Below are the code and all the weights of a small trained network. Each question names an input and a target symbol and asks about switching units off, where a switched-off unit gives its printed mean instead of its output.

import numpy as np


def w(rows, s, z=0):
    codes = np.array(rows[::2]) - 128.0
    scale = np.full(codes.shape[1], s)
    scale[-1] = z or s
    return codes * scale


def softmax(a):
    e = np.exp(a - a.max(-1, keepdims=True))
    return e / e.sum(-1, keepdims=True)


def log_softmax(a):
    a = a - a.max(-1, keepdims=True)
    return a - np.log(np.exp(a).sum(-1, keepdims=True))


def net(x, mask):
    ids = ['εζηθμξπφ'.index(c) for c in x.split()]
    T = len(ids)
    res = E[ids] + P[:T]
    u = 0
    for l in range(3):
        r = res
        for j in range(3):
            rows = slice(2 * j, 2 * j + 2)
            q, k, v = (r @ M[l][rows].T for M in (Q, K, V))
            z = softmax(np.where(np.tri(T) > 0, q @ k.T / 2**0.5, -1e9)) @ v
            o = O[l][rows]
            res = res + np.where(mask[u + j], z, o[:, -1]) @ o[:, :-1]
        u += 3
    return log_softmax(res[-1] @ U[:, :-1].T + U[:, -1])


Q, K, V, O = {}, {}, {}, {}
E = w([
[70,179,28,102],'ε',
[177,226,66,176],'ζ',
[132,58,189,175],'η',
[129,106,131,144],'θ',
[166,140,126,166],'μ',
[96,98,134,147],'ξ',
[12,2,43,125],'π',
[125,100,126,148],'φ',
],0.014)
P = w([
[34,150,177,197],'0',
[138,118,152,64],'1',
[165,29,88,152],'2',
[55,191,152,178],'3',
[135,128,137,57],'4',
[179,6,46,122],'5',
[48,202,140,175],'6',
[134,130,138,85],'7',
],0.013)
Q[0] = w([
[166,70,122,109],'L0H0',
[99,201,57,176],'L0H0',
[69,169,168,120],'L0H1',
[131,121,33,160],'L0H1',
[6,125,178,161],'L0H2',
[4,129,155,117],'L0H2',
],0.015)
K[0] = w([
[167,115,103,31],'L0H0',
[138,136,90,200],'L0H0',
[111,112,239,193],'L0H1',
[105,161,15,182],'L0H1',
[81,167,181,249],'L0H2',
[17,144,110,204],'L0H2',
],0.013)
V[0] = w([
[251,91,28,100],'L0H0',
[122,152,147,8],'L0H0',
[5,232,45,114],'L0H1',
[131,130,71,79],'L0H1',
[162,120,98,1],'L0H2',
[64,167,51,221],'L0H2',
],0.0062)
O[0] = w([
[153,88,187,78,49],'L0H0',
[56,73,199,172,83],'L0H0',
[113,105,3,149,241],'L0H1',
[125,102,109,206,125],'L0H1',
[206,148,79,194,26],'L0H2',
[49,160,183,111,254],'L0H2',
],0.0071,0.0056)
Q[1] = w([
[43,221,62,60],'L1H0',
[147,156,112,39],'L1H0',
[164,83,93,77],'L1H1',
[115,175,228,136],'L1H1',
[131,175,86,2],'L1H2',
[76,130,66,220],'L1H2',
],0.012)
K[1] = w([
[210,206,55,99],'L1H0',
[156,196,170,133],'L1H0',
[84,78,115,167],'L1H1',
[139,238,252,211],'L1H1',
[99,180,37,107],'L1H2',
[155,74,41,79],'L1H2',
],0.011)
V[1] = w([
[193,159,71,112],'L1H0',
[150,172,149,201],'L1H0',
[51,162,189,2],'L1H1',
[79,75,86,59],'L1H1',
[10,221,38,250],'L1H2',
[87,142,167,108],'L1H2',
],0.0078)
O[1] = w([
[74,166,40,214,123],'L1H0',
[170,92,131,217,108],'L1H0',
[94,124,59,128,150],'L1H1',
[190,159,143,3,197],'L1H1',
[171,79,187,211,250],'L1H2',
[140,126,189,76,123],'L1H2',
],0.006,0.015)
Q[2] = w([
[79,246,131,142],'L2H0',
[60,53,65,96],'L2H0',
[2,10,97,86],'L2H1',
[175,230,175,145],'L2H1',
[102,129,95,171],'L2H2',
[39,164,168,148],'L2H2',
],0.0094)
K[2] = w([
[103,47,117,124],'L2H0',
[142,136,95,128],'L2H0',
[49,44,128,148],'L2H1',
[170,187,110,160],'L2H1',
[189,129,83,169],'L2H2',
[254,211,154,130],'L2H2',
],0.0091)
V[2] = w([
[139,48,175,160],'L2H0',
[74,105,212,99],'L2H0',
[88,169,2,128],'L2H1',
[16,228,127,93],'L2H1',
[71,3,65,141],'L2H2',
[163,92,45,133],'L2H2',
],0.0072)
O[2] = w([
[123,44,249,91,182],'L2H0',
[5,19,87,137,172],'L2H0',
[93,40,191,58,86],'L2H1',
[78,2,194,200,129],'L2H1',
[59,61,109,142,254],'L2H2',
[106,32,60,27,124],'L2H2',
],0.0052,0.0061)
U = w([
[29,227,77,89,249],'ε',
[173,32,2,203,35],'ζ',
[87,180,194,43,101],'η',
[141,98,159,114,122],'θ',
[205,179,129,53,226],'μ',
[23,106,161,224,124],'ξ',
[118,46,101,23,2],'π',
[142,94,166,120,144],'φ',
],0.0071,0.0045)

Each question gives the input, a string of symbols that net reads in full, and the target symbol t.
The units are the heads (2 rows each of Q, K, V and O). Each row of codes is followed by its name. A weight is (code - 128) times the scale printed after its matrix; where a second scale follows, it is the last column's (O and U).
mask holds one flag per head, layer by layer. A switched-off head (its flag False) gives its mean, the last column of its rows in O, instead of its output. The means were averaged over made-up inputs and are rounded, as every weight is.
A unit's drop is (log p(t) with every unit on - log p(t) with that unit switched off) / (log p(t) with every unit on - log p(t) with every unit switched off).
The circuit of an input: a set's keep is (log p(t) with only the set's units on - log p(t) with every unit switched off) / (log p(t) with every unit on - log p(t) with every unit switched off). Starting from all 9 units, units are removed one at a time, each time the one whose removal leaves the highest keep (on an exact tie, the one counted first), for as long as the keep stays at least 0.8.
circuit, biggest first: the units of the circuit, biggest drop first
most important unit: the unit with the biggest drop
heads that matter: for each layer, one digit per head in row order, 1 if its drop is at least 0.15 and else 0, layers parted by /
drop of u: that unit's drop, to one decimal
input ζ η ζ ε π φ ε μ, target μ: circuit, biggest first : (L0H2 L1H1 L2H1)
input π ζ ζ ε, target ξ: circuit, biggest first : (L1H1 L2H1)
input θ π π ζ, target ξ: circuit, biggest first : (L2H1 L1H1)
input η ζ φ, target μ: heads that matter : 000 / 100 / 100
input μ ε φ ε π θ, target π: most important unit : L1H0
input ξ μ η ζ π μ, target π: heads that matter : 110 / 111 / 001
input φ π θ ζ π η, target π: heads that matter : 000 / 110 / 001
input ε ε φ ξ θ ε ξ ζ, target ζ: circuit, biggest first : (L1H0 L0H2)
input θ φ π ε ε π μ η, target η: heads that matter : 110 / 101 / 000
input η η η ε, target ξ: heads that matter : 000 / 001 / 100
input π π μ π η φ, target π: circuit, biggest first : (L1H0 L1H1)
input ζ η φ ξ π ε ε π, target ε: circuit, biggest first : (L0H2 L1H0)
input ε φ θ μ η ε ζ, target ξ: heads that matter : 101 / 110 / 010
input μ η π π ε η η, target ε: circuit, biggest first : (L1H2)
input θ η π, target π: drop of L2H1 : 0.0
input π η ζ θ μ η, target μ: drop of L0H1 : 0.0
input μ ε π, target π: drop of L2H2 : 0.1
input ε ε ε ε ξ, target ξ: drop of L1H1 : -0.2
